Each state has 4 fields.
Field 1 runs from 0 to 1 and wraps round.
Field 2 runs from 29 to 33 cyclically.
Field 3 runs from 0 to 2 as a chain.
Field 4 runs from 0 to 5 cyclically.
Symbols: pe is +1 on field 1; ke is -1 on field 4; se is +1 on field 4; za is +1 on field 3; va is -1 on field 3; tu is +1 on field 2.

Trace:
Answer with the state's row; about right is enough.
new walk
 -95    31   -12    57    25   -67    25   -56    -3   -62   -17
tu
-100    64    47     8    21   -85    33   -93    30   -51    24
ke
 -96    47    -9   -48    70   -46    41   -46    18   -53    51
za
 -16    16   -50   -33    26   -99    12   -30    63  -102    63
pe
  69    50   -67     3   -71   -22    40   -23    69   -46    50
za
  62   -18    29   -58   -86    31    85     4    89   -38     7
tu
  46   -46     0   -80   -62    42    65    11    39    39    51
tu
  58  -110   -21   -41   -38    28    90    72    26    49    23
va
  36   -24   -66    -1   -27    -7   101    67     7    42    70
se
  43   -27   -61    47   -19   -30    69    35    17   101    39
za
  50   -97     5   -16   -79     5    48    41    45    53   -16
va
  52    -6   -50    50   -56   -72    56     8    24   108    18
va
 -30    26   -37    85   -26   -44   100   -29     0    99     3
tu
 -34    55   -32    87    26   -27   119   -14   -30    58   -12
za
  39   -11   -64    86   -38   -22    91    32   -24     4   -35
se
  82    -2   -46   104   -49     7    33    20   -34    49   -84
za
  54  -103   -20    18   -79    22    19    20     5    43  -107
ke
  85   -83   -23     8   -87   -16    76    26    35    -3   -94
pe
  14  -107    -1   -36     2   -59   -10    55    -8   -17   -68
tu
  33   -49    25   -35   -36   -51   -19   -24    28   -99   -63
pe
  57   -39     8   -14  -104    -2    62    -7    12   -31   -81
ke
  66   -35   -33   -40   -86    28    63    25   -21   -41   -39
pe
  12   -61    20  -110   -15   -44    36    25   -15  -105   -39
se
  -6   -75    10   -88   -21   -62    11    -6     4  -115   -66
va
 -12   -18    -5    12    19   -93   -15   -46    -7  -123   -61
tu
 -16    -3    10   -21    -5   -98   -38   -70    65   -95    12
pe
  58    42   -29    64   -90   -20    53   -44    76   -22    -1
tu
  43     7     1    52   -81   -26    57   -30    70    58    70
tu
  43   -47   -38    64   -60   -50    74    14    15    80    30
se
  42   -32   -20   117   -52    -7   -10   -26    11   109   -16
va
 -29    20   -19   100    12    10    24   -17     8   107   -31
new walk
 -27    68   -27    50     7     9   113   -17    55    65    85
se
 -33    73     4    66   -10   -17    80   -72    63    67    48
se
 -39    52     5    95   -22    35    18   -55    50    87    14
za
  65   -15   -16    55   -53     3    -8   -50   108    86    31
tu
  70   -47   -26    87   -48   -29    11     0    -5   109   -16
va
   3     6   -12   100     5    -2    17   -20    33   122   -21
ke
 -24    32   -24    85    -1   -32    93   -14     4   101    31
se
  -6    39   -11   111     4    -7    47   -51    12   144   -24
za
  72   -16   -40    96   -41    -9   -19    14   -15    89    -9
se
  65   -17   -36    84   -25    70   -33    26   -12    93    16
za
  70   -75   -16   -33   -66    80   -33    24    14    84   -43
tu
  82   -62    -6    16   -49   109    -5    39   -28     2   -55
va
  66     9   -57    84   -47    67    -2    16   -58    30   -50
tu
  66    74   -25    74   -41    62   -19    -9   -22   -45   -70
ke
  70    44   -40    72   -94    21    18   -54    23   -70   -51
va
 -10    84    -1   115   -13    22    44   -48    -3     1   -80
tu
 -24    99    24    74   -42     9    15   -98    70    21    15
tu
  -3    39     9    99   -25     2    21   -83    55   105    28
tu
 -38    16    -6    97   -18   -15    11   -53   -26   117   -12
za
  45   -40   -56   110   -67     0   -10    11    24   104   -64
tu
  49    -3   -65   109   -36    -8   -12    30   -48    50   -80
pe
 -31   -31     2    88    20   -99   -75     5   -74   -19   -63
se
 -17   -35     0    58    56   -35  -125    17   -53   -17   -47
ke
  14   -53   -12    65    33   -89   -62   -25   -45    14   -99
va
 -94     1     7    84    53   -85   -15   -29   -69    39   -50
tu
 -90    38    10    79    58   -58   -39   -49    -9   -47   -46
za
 -30    -2     6    37    10   -87   -85   -59     0  -111   -64
ke
 -23   -20   -24    24     9  -117    10   -14   -14  -121   -53
ke
 -31    25   -26   -41    23   -95    31    41   -25  -121     1
se
   3   -13   -13     3    -3  -107   -34   -28     4  -126   -41
va
 -85    54    23    28    36   -81    21   -46   -16   -52   -33
new walk
  78   -70    29    19   -78    42    -3   -39    79    52   -21
se
  72   -55    21   -19   -82    89   -57    -8    70    45    21
se
  52   -13     6   -52   -55   103     6     8    34    33    29
va
  70    37   -31     8   -27    73   -21    16    22    59   107
tu
  80    -1   -52    34   -14    69   -12    62   -54   102    55
pe
 -46   -18    18   -22    78   -19   -97    42   -54    16    74
za
  32   -91     6   -77    38    11   -88    69   -21    22    16
tu
  28   -84    39   -69    46     0   -65    57   -77   -37   -63
se
  12   -70     0  -106    34     1     7    66   -54   -23   -24
ke
  28   -69     9   -84    26     8  -107    61   -65   -15   -44
tu
  10   -58    17   -91     9    38   -80    36   -27  -111   -33
ke
  37   -63    36   -53   -13    43   -97     7   -27   -83   -88
ke
  11   -62    43   -42   -11   -28   -55    -4    21   -87   -76
ke
  27   -63    35   -46    -4   -48   -22     3    27  -106   -65
va
 -19    -5    -8    21   -24  -126   -23   -18   -18   -83   -52
se
 -26   -21    -8    63    11   -73   -68   -53   -21   -96   -50
tu
 -44     8    -1    40    -1   -88   -81   -73    79   -62   -11
se
  -3     8    35    12    26    -2  -128   -42    40   -56    35
tu
   1   -20    27    33    73   -18  -121   -31    63     6    58
se
 -18    21    15   -39    71   -14  -110    22     1     3    77
pe
  77    62   -32     4     5   103   -25     0    31    75    93
se
  54    26   -37   -26   -21    23    49    24    15    61    99
za
  43   -50   -16   -89   -65    73     0    51    34    31    67
ke
  89   -34    24   -55   -40    96   -34    18    25    55    46
pe
 -12   -71    27   -99    -4    17   -96    32    38    -7    48
va
 -22     2    -3   -45    65   -18  -119    11    -3   -15    82
va
 -87    83    22    19    97     3   -35   -28    12    17    67
ke
 -92    48    48    47    32   -21   -85   -53    25    51    36
za
  -9     7    11    15    33   -37  -142   -26    48    43    63
ke
  -2   -61    32    44    20  -104   -80   -51    59    32    30
se
  -4   -11    31    14    53   -23  -156   -19    51    16    73
new walk
 -25    44     1   110   -13    13    25   -64    70    87    16
se
 -27    99    -5    93    30    63    -1   -41    41   102    25
pe
 -85    38    31     9    59   -33   -39   -58    31    52    51
za
 -23     8    45    25    46   -19  -139    -7    40    -9    69
ke
 -24   -31    18    31     8   -83  -100   -30    88     1    44
va
 -84    30    43    30    54   -58   -61   -86    59    70    37
se
 -90    33    49     9    72   -26   -72   -59    38    32    51
se
 -90    70    44    37   113    21   -74     0    -8    39    69
za
  -1    25     6   -54    51   -14  -121    21     7    -4    93
za
   4   -71    23   -98    17    29  -107    25    37   -24    31
tu
   8   -71    31   -79    42    23   -57    61   -29    -3     3
pe
  71   -61     2   -60   -36    84   -20    42    20    92     5
se
  56   -49     6   -81   -28    71    31    54    -4    76    46
ke
  71   -62     9   -37   -33   107    -6    45    -2    49    14
va
  71    -8   -45    34    -8    85   -40    37   -31    80    64
va
 -37    72   -11    52    41    45    25    -9   -47    94    34
pe
 -99    56     9    44   113   -10   -36     0   -56    78    46
se
 -95    40    23    -7    75   -48    28     5   -48    56    67
ke
 -98     2     9    18   105    -7   -52    11   -56    80    19
za
  -7   -44     7   -29    99     0  -101    62   -71    49    49
va
 -94    28    48    13   113     3   -55     4   -35    49    45
ke
 -77    10    29    61    95   -17   -80   -18   -47    99    -8
se
 -90    16    22     5    97     5   -19    19   -47    52    25
tu
-103    51    -3    29    81     6    -6     9   -91     2   -15
pe
 -34   109     4    45    20    73    14    50   -82    40   -12
pe
 -72    51     4    56   119   -16    -1     7   -70   -31   -17
pe
  -5    66    -9    80    29    59    65    11   -86    36   -47
pe
-108    51   -15    40    88    33   -46    29   -79    18    10
za
 -14   -32   -12    18    70   -16   -76    56  -104   -33     0
va
 -72    36    12    38    94     2   -44     0   -93     4   -33
za
   5    12     1    -3    60    -6   -72    52  -108   -21   -28
new walk
 -39    16     0   -65     8   -69   -17   -18    32  -114    83
pe
  61    81   -55   -10   -62    23    99    -8    44   -50    53
tu
  32    40   -38   -16   -58   -23    91     4    61    53   113
ke
  85    50   -34   -49   -41    50    37    21    27    61   126
va
 -23    82     2    43    29    52    64    -4    30    71    86
za
  80    55   -47   -25   -28    55    35    17    16    28   111
pe
 -16   -20   -10   -88    78   -60   -36    47    21   -30   118
ke
 -30    13    14   -36    84    25  -117    22    33   -15   114
za
  17   -42    71  -115    36    30   -92     2    46   -21    41
pe
  70     1    40   -59   -24   114   -23    34    19    59    31
tu
  82   -57    -3   -41   -16    68   -20    59   -21    53     8
va
  59     2   -39    20   -25    68    -2    47   -54    59    58
tu
  67    24   -75    53   -20    82     1    76   -73    39   -17
za
  65   -58   -11   -29   -35    97     7    64   -59    17   -43
se
  72   -46   -31   -62   -44    63    50    76   -46    18   -29
pe
  12   -69   -21  -124     9    -9   -32    73   -68   -32   -13
ke
   5   -80    14   -65    52    29   -69    66   -70   -42   -70
ke
  -4   -73    19   -19    35    19   -97    39   -47   -10   -74
tu
  48   -60    65   -45     4    14   -89     4   -27   -58   -54
va
  -1    -4     7    43    42     7  -103     0   -57   -79   -60
se
  -6    42   -11   -25    89     0   -84     7   -45   -99   -17
tu
   2    27    10   -51    49    17   -93   -12    15   -58    62
se
 -18    56    -2   -80    52   -34   -54    33    22  -113    94
se
 -12    25   -19   -42    38   -93     7   -21    55  -101    58
se
 -25    -8     5    -5    -1  -131   -15   -34    67   -89    33
va
 -69    34    50    16     9   -54    34   -96    32   -24    26
za
 -16    -4     1   -13   -23  -119   -33   -53    51   -90     0
va
 -95    70    28    45    24   -77    21   -69    43   -35     3
za
 -31   -12    21   -32    11  -112   -36   -51    84   -82    19
va
 -86    61     9    19     4   -71    29   -85    39   -66    24
za
 -10   -13    -5    13    17   -98   -33   -76    73   -68    30
new walk
  56    -7   -50   134   -61   -14    -4    41   -29    27   -52
pe
 -33   -35    -5    69    60  -117   -71   -13   -55    -8   -79
tu
 -20   -30     3    42    17   -74   -68   -42   -22  -104   -86
tu
  -7     3    34    32   -13   -90  -116   -95    63   -67    -7
za
   7   -79    42   -27   -37   -13   -63   -63    70   -62   -39
ke
   2   -55    39   -91   -39   -56   -14   -46    58   -78    -3
tu
  -3  -107    37   -70    -1   -80   -13    -6    73   -18   -10
pe
  51   -97    12   -56   -63    22    50     4    90    29   -15
se
  56   -83    23    -6   -86    47   -30   -36    84    79   -23
va
  66    -9   -37    76   -77     3   -12   -49    81    73    20
ke
  29   -15   -24    15   -59   -15    50   -69    74    50    66
za
  67   -68    25    -7   -87    46    43   -12    93    58    17
tu
  59  -107   -22   -28   -85   -14    50    27    20    87     2
va
  36   -20   -51    54   -61   -50    45    -3     8    79     6
pe
 -10   -58    -5     4    39  -152   -20    14     8    27    31
tu
 -25   -64   -27    32    33  -131    -9    17   -27   -25   -40
pe
  46   -10   -57    74   -39   -35    60    27   -23    27   -61
va
 -15    25    -8    87   -19   -28   110   -25   -44    56   -48
ke
 -51    68   -75    37    -8    -7   144    15   -48    35    -1
ke
 -40   111   -34    47    25    42    90    13   -80    31   -13
pe
 -74    34    -6    15   102   -28    18    37   -74    -3     7
pe
 -42    67   -42    65    38    16    88    13   -75    25   -13
za
  59    25   -61    10   -24    40    82    64   -60     7    28
za
  55   -59   -26   -67   -49    83    71    82   -50    -5   -28
pe
  17   -93    11  -101    34   -14    -5    57   -63   -42   -47
tu
  14   -44    20  -110    12    -2     9    63   -10  -134   -54
pe
  82   -25    -6   -33   -28    92    45    64   -11   -36   -10
se
  91   -27    -3   -40  -103    12    58    35   -24   -52   -44
va
  61    41   -54     7   -58   -11   101    30    -2   -76    -7
va
 -27    81   -31    38    -2    25   160   -26   -24   -27   -39
za
  38    42   -65   -10   -51   -22   106    20   -20   -52    -3
new walk
  -3     0     7    23    48     2  -105   -22    35    14    62
pe
  62    28    -1    43   -56    72   -59     7    79    84    51
va
 -16    58    21    65    -4    73   -15   -43    33    73    37
ke
 -22    46    10    68   -25    14    37   -97    58    73     5
pe
 -92    17    36    43    55   -68   -29   -52    57    25    19
pe
 -42    44    -7    91   -29    -7     3   -71    43    90    13
ke
 -17    62    16    71   -33   -31    80   -80    51    90    54
za
  30    -9   -30    49   -68   -35    47     3    93    72    76
se
  53    20   -24    71   -61     2   -23   -63    84    43    37
se
  52    12    -2    57   -42    68   -65   -46    25    71    38
va
 -30    81     3    78     3    56    19   -53    23    88     3
pe
 -78    55    42    30    59    -6   -54   -24    38    42    58
se
 -95    83    27    -1    86    -2   -70   -14   -13    21    83
tu
 -63    23     8    12    91    -6   -40    32   -39    85    18
se
 -92    32    -9   -26    98   -27    15    24   -37    37    52
pe
 -30    62   -26     4    50    27   102    16   -41    92    56
pe
 -74    24    17   -13    91   -56    21    26   -35    36    89
pe
 -46    74   -29    31    56    45   123    21   -36    90   105
tu
 -42    76   -66    33    11    21    80    27   -88    43     9
se
 -58    73   -36    65     0    -1   112     6   -57    42    -4
se
 -57    51   -36    60     7   -44   105   -18   -29    40   -48
za
  30   -17   -63    78   -34   -46    66    40   -34     7   -75
za
  55   -93   -14    -2   -93   -18    57    31    13    34  -100
ke
  71   -80   -37   -47   -37    21   100    43   -34    -7   -52
tu
  67   -41   -14   -52   -69    50    80    36     3   -57   -36
pe
   2   -57    15   -90     3   -38    15    19     1   -80   -39
va
  -4     4   -11   -46    21   -82    -3    15   -15  -134    -5
za
   5   -40    27   -81   -23   -30    10    37     9  -100   -53
va
 -40    -4   -16   -41    21   -91    22    -7   -30  -112   -28
tu
 -30    27     3   -68    32   -79    13   -29    33   -97    52
se
  13   -35    -3   -12    -7  -106   -35   -49    54   -93    39
new walk
 -19    -3   -31   -36    84   -53     0    69  -127   -61    12
se
 -27   -46   -28   -14    47   -99    47    67   -64   -55     4
ke
  -1    -6   -31   -38    54   -63   -22    65   -93   -61     9
za
 -12   -49   -10   -96    32   -20   -17    64   -95   -32   -35
se
  21   -88   -20   -74    35   -65    24    81   -26   -43   -29
va
 -53   -58   -47   -43    20  -107    24    61   -73   -70   -10
za
  11   -88   -11   -80     9   -44    16    73   -58   -57   -46
ke
   4   -72   -11   -89    21    11     4    88   -35   -69   -21
se
  28  -102    23   -84    -5   -63    27    64   -43   -40   -39
tu
  -2   -86     2   -96   -18   -44    29    25    -9  -108   -31
va
 -17    -4   -31   -31    35   -76    47    14   -43  -136    21
va
 -96    76    10   -10    47   -95    37   -36   -39   -75    12
pe
 -22    98   -34    26    -2   -11   110   -19   -24   -34   -18
ke
 -10   102   -29    56    31    59   105    -5   -36   -11    -6
se
 -37    90   -22    31    -6     3   118   -18   -26   -33     4
se
 -43    72     7    88   -42     2    96   -81    -9    -5   -29
ke
 -24    98   -14    55   -13    14   130   -23     2   -22   -24
ke
 -42   128   -15     9   -24    42    73   -37   -62   -13   -32
se
 -63   103   -15    48    19     3   121   -17   -41    -7   -16
se
 -36    68   -18    66   -39   -12    92   -63    -8   -39   -47
se
 -62    84     3    97   -29    17    23   -81   -13    10   -87
se
 -23    94    -4    89   -10    61     7   -54   -40    -2    -5
ke
 -25    88    -7   107   -31    14    67   -64    13    -4   -74
za
  73     7   -26    78   -63     4    15   -30    -4   -41   -27
ke
  22    26   -43    51   -96   -19    72   -16    22   -63   -42
tu
  75    52    -9    36  -101   -22    69   -49    93   -21    41
va
 -18    97    21    76   -55    -2    82   -72    29     4    -3
ke
 -58   105    19    56   -16    12   128   -73    38    -1    37
za
  66    50   -49    -9   -50    12   103     8    24   -58    91
tu
  47    32   -56    10   -55   -16    84     7    53    44    74
va
 -24    68    17     2    -8     6   100   -37    57    56    61
new walk
  48   -37    -6   -90   -49    58    39    67    28     1    24
va
  72    39   -47   -16   -16    24    36    40    20    63   107
ke
  64    34   -18     1   -40   125   -55    24   -22    57   105
za
  98   -39    38   -57   -41   102   -24    24    35    43    56
ke
  62   -50    18   -19   -31   100   -21     5    68    59    -4
pe
  -7   -66    31   -74     6    26  -133   -15    53   -16    17
